The rows lie along a hidden order. The number after each row says roughly how far along it the row is, from 0 to 10. A new part has a new order.
In the rows, 128 means zero.
[141 122 107 135  65 129 137 133 119 154 115 175 119 198 117 123 100 131
 124 117 119 151 119 114 116 133 124 127  84 157 136 132  83 115 128 118
 130 117 119 128 134  70 126 132 118 137  94 133 132 145 113 129 152 159
 130 147  88 164  97]  3
[125 127 125 145 116  72 121 146 128 133 129 161 127 144 123 124 140 137
 130 116 120 140 129 112 130  90 105 116 116 128  26 134 110  81 167 128
 156 127 125 126 116 135 123 129 135 157 113 134 112 135 132 127 142 194
 153 150 122 149  63]  3
[133 115 116 128  94  94 114 160 105  98 124 111 118 156 138 119 141 134
 106 202 130 186 128 126 126  50  68 110 112 133  72 144 140 112 164 133
 163 166 112 136 123  68 124 134 177 171 135 134 109 113 115 129 149 154
 180 128 115 147  26]  3
[139 121  77 124 107 105 124 146 109 124  97 113 127 181 128 120 116 125
 160 199 121 184 133 132 118 145  86 120 121 160 120 142 128 106 154 118
 121 131 124 123 119 129 136 134 201 168 134 139 132 106 121 132 139 158
 125 107  80 122  50]  3
[156 124  82 119 115 113 119 131 123 114 106 147 124 170 124 118 137 128
 152 109 148 191 128 124 108  71  89 141 109 130 141 134 142 115 165 114
 131 158 125 125 129  88 137 136 126 129 121 131 124 121 109 129 166 124
 171 121 115 181  51]  3
[151 124  96 171 107 127 135 149 101 113 113 164 126 158 116 132 155 141
 108 100 155 184 107 109 149 138 133 117  84 148 151 145  73 111 155 102
 192 156 120 136 135 153 123 132 100 206  58 125 108 151 116 134 103 173
 175 172 133 177  62]  0
[131 127 104 171  90 121 126 142 119 111 114 140 136 184 120 140 113 135
 105 165 140 152 116 117 121 143 112 108  64 141  74 140  90  77 147 114
 178 144 129 143 133  53 122 133 124 174  88 140 127 139 109 129 135 146
 187 136  90 186  63]  0
[138 121 117 104 108 109 124 159 100 114  94 123 130 134 130 122 130 124
 156 209 120 176 133 138 120 144  83 123 122 151 101 135 137 119 151 126
 121 129 104 134 127  63 128 135 191 128 136 137 120 108 108 134 135 167
 174 116 113 116 124]  3
[123 119 106 128  40 116 124 164  96 128 118 137 136 181 123 121 141 120
 119 108 170 169 129 116  94 140  78 119 123 113 108 150 132 114 141 113
 129 144  95 126 136 139 123 125 120 205 120 108 128 115 134 129 186 208
 117 131  94 152  62]  10
[117 132 129 127 117  77 120 120 116 128 131 159 123 173 122 139 140 139
 100 123 127 131 124 111 135 124 125 117  93 124 115 147 128 130 197 136
 169 132 123 128 125 125 135 124 141 107 125 130 111 117 125 129 143 187
  99 147 131 157  58]  3
[139 124 130 139  71  98 115 151 130  83 126 109 106 155 127 110 122 135
  75 187 146 162 139 124 117 161  56 105  64 120  32 139 136  91 118 126
 135 141 114 137 123 140 121 141 191 153 122 117 126 114 136 131 183 167
  92 136  70 150  47]  10
[105 117 148 134  19  81 127 150 116 105 127 131 127 145 124 120 115 133
  84 110 124 153 128 117  79 125  97 114 115 129  35 151 126  93 130 127
 135 137 112 124 122  87 123 130 152 113 130 114 100 120 134 129 165 154
  79 149  82 147  92]  10
[116 128 123 110  30 116 125 160 106  99 113 132 109 189 136 117 131 122
 107 200 164 154 130 123 117 104  74 115 102 117 127 150 144 117 119 123
 137 137 128 140 129  76 139 131 150 121 131 120 112 102 122 133 164 149
 111 120 113 147  61]  10
[114 120 118 140 102 103 133 134 132  98 117 129  99 134 123 120 105 136
  87 110 108 156 129 125 127 127  74 110 110 139  42 136  93  95 131 134
 135 134 142 121 113 132 122 136 162 151  92 122 103 145 129 130 192 229
  94 176  79 147  55]  6
[147 110 116 146  60 118 127 129 126 112 129 126 130 139 117 134 135 131
 110 185 128 144 128 122 124 142  98 122 115 161 128 132 133 114 125 124
 175 136 129 125 116 120 127 132 136 193 128 128 110 125 127 132 131 192
 122 167  87 192  94]  3
[127 127 125  98  25 106 130 117 119 108 109 113 119 211 126 122 106 126
  85 111 109 163 132 129 131 141  53 111 112 147 106 133 143 126 152 121
 159 114 120 134 119 122 134 133 194  97 133 120 118 122 127 134 156 154
 105 153 115 162  91]  10
[144 108 102 132  84  94 120 144 127 129 125 115 130 148 127 114 106 118
 110 195 121 169 133 128  62 154  74 114  87 134  62 147 133 113 138 100
 141 116 105 121 122  80 135 134 162 118 128 121 114 117 121 132 138 203
  59 134  68 146  76]  10
[114 136 136 171 120  71 136 120 131 134 114 145 122 183 124 132 147 144
 100 180 125 143 121 105 147 129 117 103 114 123  58 151 142 124 154 137
 145 139 147 125 125 128 124 139 140 156 121 137 125 161 127 127 181 154
  90 194  94 187  92]  0
[157 121  76 112 117 121 128 132 126 117 102 141 127 187 119 150 115 131
 113 195 128 183 128 128 122 108 102 120 119 129 126 131 128 124 161 118
 186 125 133 134 127  74 131 132 139 178 107 136 128 127 109 128 192 160
 109 131  89 186 111]  3
[134 117 103 132  74  73 113 175 127  91 123 108 111 165 124 113 139 127
  87 179 101 160 132 118 129 156  67 108  63 134  63 150  86 113 113 125
 136 164 131 118 123 114 122 140 122 178 137 129  91 135 121 129 146 228
 110 131  78 142  81]  3
[137 121  91 163 123 131 123 151 112 120 114 160 145 154 131 127 142 132
 123  98 152 186 120 116 111 144 119 139 117 118 130 142 121 110 161 111
 140 150 120 141 139 109 122 135 107 208 119 125 113 112 119 129 102 125
 203 124 122 193  49]  3
[149 105  97 139   8 106 117 167 127  96 111  89 134 155 127 114 113 126
  69 110 122 153 134 125 117 158  67 119 102 135 131 140 130 109  98 118
 125 157  98 134 127 144 124 141 160 207 134 112 130 137 120 133 209 149
 171 150  85 127  69]  6
[144 130 108 129 102  98 114 157 104 108 107 154 132 132 132 140 131 121
 169 214 124 142 132 133 114  98  86 137 123 135  67 127 127 116 109 110
 157 129 100 123 125  44 126 136 204 130 149 128 130  99 120 132 125 170
 130  99  73 129 112]  6
[115 115 121 128   1  67 135 112 153  97 108  60  93 241 114 129 117 152
   8 106  80 171 131 122 141 162   1  78  92 141   1 146 144  92 167 159
 165 130 158 132  93 125 116 141 216  48 128 136 125 140 130 131 241 200
  25 206  98 188  21]  6
[153  89  88 129  51  94 122 148 136  70 106  91 130 216 125 117  95 130
  69 163 108 183 134 122 103 175  41  96  40 161  70 135 137  81  96 112
 116 141 128 130 122 146 120 147 177 166 149 130 113 142 115 129 158 174
 125 163  50 148  66]  3
[119 113 109 132  70  70 137 128 142  87 118  72 107 177 117 117 141 152
  13 184  94 204 120 116 156 110  20 103  93 156  81 148 145 135 147 154
 180 135 165 115 109 130 116 132 203 131 111 138 105 149 137 137 195 230
  79 199 107 180   1]  3
[124 133 126 130  64 128 141 114 120 118 129 118 122 214 122 126 111 134
  96 195 136 139 119 122 122 136 137 115 108 123 116 149 138 134 151 136
 139 133 130 136 121 127 123 118 129 186  88 122 125 148 129 129 143 148
  66 158 129 151  60]  6
[106 127 129 150   6  93 125 133 125 113 120 114 124 219 123 121 156 146
  56 104 124 167 131 105 125 131  97  86  95 126  21 165 114  80 145 127
 144 144 143 140 116  73 116 139 161  91 109 125 125 132 133 129 166 175
  89 177 113 186  34]  6
[163 111 101 144  91 115 126 142 123 120 130 127 131 207 116 146 142 134
 101 108 130 194 126 120 114 114  85 130 107 169 110 139 117 119 127 119
 187 142 120 123 122  93 127 135 178 117 102 129 132 120 126 134 139 148
 104 131  77 197  45]  3
[104 147 167 118  85  94 148  94 142 174 123 122  83 135 126 139  87 143
  99 144  85 129 120 117 157  97 141 116  78 127  82 145 149 123 158 160
 141  98 153 144 114  73 128 116 137  89  70 133 124 173 142 129 220 195
  91 175 137 174 106]  3

Next part:
[124 123 126 126 150 119 147 114 114 125 118 124  92 132 135 215 129 129
 128 102 132 111 118 179 101 123  84 123 122 116 124 126 136  82 148 127
 161  33 137 149 131 106 118 170 117 144 134 127  53 131 134 117 107 151
 143 128 125 108 119 113 130 137 154 122 132 172  66 133 123 130 130 177
 132 107 125 188 113 125 132 117 130 131 139 156 127 112 146 119 130 128
 101 119 114 103 135 123 153 141 114 123 102 217 130 115 120 156  39 141
 129 127 174 103 132 127 112 136 119 135 118 136 121  97 129 129 101 115
  74 109 139 178 126 126 121 126 119 137 166 131 164 153 115 130 125  94
 126 127 118 113 100 146  94 120  92 130 136 125 129 126 113 130 128 142
 131 128 123 123 129 125 136 130 140 113 131 127 108 124  68 140 128 137
 121 122 128 122 134 171  85 136 103 105 137 117 151 136 149 137 121 122
 120 126 140 119]  2
[129 115 132 129 185 123 134 130 117 127 147 131 179 124 130 119 126 130
 131 119 128 126 127 117 125 128 112 121 119 127 128 123 131  94 140 129
 147 102 119 138 114 136 128 123 119 130 137 136 133 131 131 124 127 121
 138 118 125 131 136 122 134 129 162 121 129 169 101 135 125 129 134 176
 129 117 119 126 134 124 135 127 127 126 127 140 130 114 144 119 122 129
 119 109 148 157 132 128 144 136 123 125 106 127  81 129 125 149  57 135
 127 132 155 115 128 127 121 133 120 126 129 128 130 125 128 129 107 127
  97  84 131 154 119 133 116 129 145 127 173 127 160 148 119 132 121 113
 105 132 125 116 139 140 143 116 173 132 124 125 127 118 132 128 117 134
 123 128 123 125 123 125 117 127 143 114 129 129 116  91 102 149 126 133
 114 114 123 125 119 226 122 127 128 114 130 125 138 143 132 143 118 131
 125 126 133 124]  5
[120 156 106 109   1 123 163 117  92 122 118 135  28 149 127  63 129 121
 119   7 121 119  89 229 117 114  97 148 130 112 143 135  96  88 124 127
 146   9 145 155 141 103 118 252 128 161 123  92 128 158 128 162  71 123
 130 129 152  93  58 139 105 140  87 130 130 109 109 117 122 127 150 134
 133  78 126 255 114 124 149 105 136 100 102 135 118 105 139 129 148 124
 106 168  44  80 139 129 133  91 106 119 153 255 135 140 133 149 254 141
 125 115 103 139 114 133 128 156 119 148 133 155 113  82 126 129 103 100
  59 138 154 141 139  99 253 117  47 110  94 129 114 132 116 130 117 113
 163 123 103 136 107 133 111 122   1 122 131 132 130 158 111 100 159 135
 116 133 117 133 118 127 180 131 114 129 130 122 133 219  60  68 140 123
 136 133 146 115 175 195  64 151  94 144 133 122 137 159  98  94  84 111
 103 125 150 124]  0
[125 118 128 126 192 118 142 119 114 125 121 124 118 126 137 181 127 130
 129 101 132 114 118 170 103 125  86 119 119 118 126 126 136  77 148 128
 166  45 134 145 124 107 121 153 116 141 140 133  68 136 135 115 109 146
 144 127 122 111 131 110 132 136 160 121 131 187  64 136 123 130 129 198
 130 118 121 176 112 128 131 120 130 132 143 155 127 100 155 118 128 129
 101 113 132 116 133 122 159 160 116 124  86 213 116 116 119 161  27 141
 129 129 184  95 128 125 111 136 118 131 117 131 123 105 129 128  97 118
  63  92 136 184 123 129 118 126 131 138 152 130 167 153 113 131 124  91
 115 129 123 108 102 148 101 119 135 133 135 123 128 124 116 131 125 144
 129 127 119 122 127 126 129 130 145 108 131 130 101 112  83 147 126 140
 120 122 127 127 130 226  98 132 107  99 137 119 151 134 154 148 116 126
 126 126 143 120]  2
[133 122 134 129 134 131 129 133 132 131 152 128 189 117 122 123 129 131
 124 144 124 130 136  75 156 128 143 129 124 133 134 122 120 127 126 125
 123 163 105 126 117 140 128  91 130 126 133 133 218 124 128 136 138 107
 128 112 134 147 133 135 124 121 136 124 126 149 153 133 130 127 133 137
 129 165 119  93 148 129 144 132 121 121 115 124 132 136 118 120 130 130
 142 105 156 152 131 133 112 113 131 129 135  73  72 156 131 139 135 125
 121 130 126 138 120 129 129 129 121 115 150 134 135 147 126 128 116 125
 131 101 124 115 119 128 114 132 143 110 139 127 120 123 137 137 123 136
  97 133 127 147 162 118 192 113 201 127 100 127 127 114 154 133 128 124
 126 131 122 124 119 130 122 125 129 140 124 134 136 136 128 125 129 125
 112 118 121 127 118 149 167 116 137 137 117 140 107 144  91 121 114 133
 126 127 121 131]  10
[128 134 119 119  49 130 141 134 110 127 135 134 140 143 124  84 130 124
 103  76 121 128 125 132 149 123 136 137 130 128 132 131 122 155 121 126
 120  90 123 149 122 131 124 167 132 128 120 110 180 141 124 155 101 107
 135 127 134 125  97 133 115 131 110 131 127 106 144 120 130 128 137 104
 133 146 124 175 142 133 149 114 127 122  99 109 128 138 123 132 140 124
 135 148 100 116 136 132  95  78 121 126 151 168 104 171 132 141 175 125
 124 122 116 148 127 132 127 124 125 137 143 151 126 129 127 125 118 118
 129 165 134 111 134 112 177 121  91  99  95 125 101 138 135 144 123 145
 126 126 124 144 122 122 154 117  11 129 127 129 129 135 156 131 151 123
 121 131 118 123 126 131 153 127 116 138 130 127 149 153 103  99 136 121
 126 126 128 117 141 138  88 123 122 143 114 131 118 140  84 102 101 124
 116 128 135 129]  8
[128 134 117 121  68 125 144 124 112 124 125 129  78 137 127 135 131 125
 105  66 121 122 120 154 134 121 124 131 129 124 136 130 124 145 125 125
 132  52 129 150 126 114 120 176 127 139 127 113 149 141 128 148 101 122
 133 132 131 119  91 124 117 131 106 131 129 122 110 124 128 128 131 133
 132 156 123 208 132 134 151 114 129 126 107 120 126 124 133 129 145 126
 120 139 110  99 135 129 108 120 114 123 137 225 126 159 131 156 136 131
 124 119 155 131 120 129 119 127 122 138 137 150 125 125 126 125 109 112
 108 146 137 143 129 112 178 117 103 103 100 125 133 134 130 146 123 129
 121 127 125 138 110 130 145 116  25 128 123 128 129 145 141 132 153 128
 125 131 115 124 127 132 154 129 122 127 131 132 135 157 104 101 134 126
 126 129 131 121 146 164  95 127 112 132 117 129 121 135  99 108  99 122
 118 127 141 127]  6
[131 106 135 136 223 125 121 131 130 129 156 129 189 112 129 129 126 132
 136 164 129 124 139  84 134 134 121 118 119 130 130 119 129  80 142 131
 142 161 113 130 118 145 131  95 120 128 140 146 124 122 134 117 143 126
 130 121 123 142 178 125 140 124 175 118 127 170 116 139 126 129 129 180
 128 134 124  77 138 123 135 138 122 122 139 152 134 120 133 113 114 129
 127  80 171 171 125 127 153 136 132 129  98  47  78 127 123 134  58 130
 127 137 160 116 136 126 123 128 123 116 136 120 132 135 128 130 110 134
 114  76 124 142 116 141  69 136 174 132 179 130 149 134 127 128 124 108
  98 132 129 119 160 135 155 116 255 132 113 123 126 105 138 139 109 134
 124 128 129 124 123 124 105 125 148 122 126 133 117  94 155 161 123 135
 109 106 118 138 115 204 159 121 135 125 129 131 129 138 132 154 136 135
 129 127 122 125]  7
[128 112 136 128 208 121 141 117 126 129 140 126 149 111 131 191 126 138
 145 165 133 126 130 111 122 121 102 109 117 120 124 125 129  81 146 125
 156 103 123 123 117 137 124 119 115 136 148 143  98 126 134 106 129 125
 154 104 132 119 158 119 131 130 162 117 131 211  75 144 125 129 126 208
 129 118 110 116 127 122 131 134 121 133 148 160 129 101 136 115 121 129
 118  93 157 145 133 127 157 146 123 128  76 131 106 125 122 158  16 137
 129 126 162  94 114 121 115 144 112 112 129 121 126 119 129 130  93 121
  62  78 131 170 115 144  88 133 149 142 205 129 176 154 115 119 122  94
  97 138 130 107 131 143 126 125 192 130 119 124 129 106 145 134 106 140
 139 128 126 122 123 122 100 127 158 121 127 133 103 114 107 179 123 137
 110 113 120 141 120 255 136 131 115  98 137 129 141 142 135 156 137 130
 129 123 137 121]  4
[136 101 144 140 246 129 116 128 151 131 155 122 195 103 128 198 128 135
 134 213 133 124 154  40 144 137 132 109 120 137 125 117 141 114 136 128
 133 203 107 127 122 137 129  47 123 120 137 152 138 113 134 112 167 134
 131 119 118 154 186 123 142 119 173 121 126 180 126 141 129 129 123 168
 127 191 129  26 138 129 134 143 118 135 141 150 138 138 126 111 117 131
 139  76 195 173 125 129 140 156 139 133 104   1  70 128 124 133  17 124
 124 140 156 117 137 125 120 122 125 107 143 119 137 153 128 129 116 142
 146  84 117 123 115 145  16 143 198 134 183 131 145 123 136 132 130 118
  82 134 139 129 157 128 161 117 255 131 107 124 126  93 152 155 108 129
 130 128 131 120 127 129  98 124 141 127 124 135 125  81 153 172 121 134
 107 108 112 140 100 160 186 111 139 122 118 139 113 129 130 157 147 139
 138 129 113 127]  10
[125 119 127 129 185 116 135 125 105 123 131 127 117 128 140 130 125 128
 125  86 131 114 118 184 104 128  83 125 119 120 126 126 141  78 148 131
 167  52 137 156 120 114 128 156 115 143 142 136  75 140 134 115 104 150
 137 137 111 105 144 107 136 136 171 120 129 170  54 133 123 130 122 193
 129  94 128 166 112 125 129 122 131 130 146 154 130  93 159 114 122 126
 103 111 139 153 130 120 172 165 114 122  68 172 107 111 118 157  52 139
 133 135 187  86 138 124 109 130 122 134 113 128 121 108 130 129  97 124
  57  87 137 183 125 132 100 124 156 139 151 132 177 159 112 133 124  89
 122 126 125  99 102 153  81 115 150 137 147 121 128 124 126 130 130 147
 122 123 119 124 128 125 117 130 148 101 133 131 100  83  79 154 125 141
 124 118 127 136 134 246  88 125 116 106 136 116 153 129 157 160 112 128
 126 127 147 122]  1
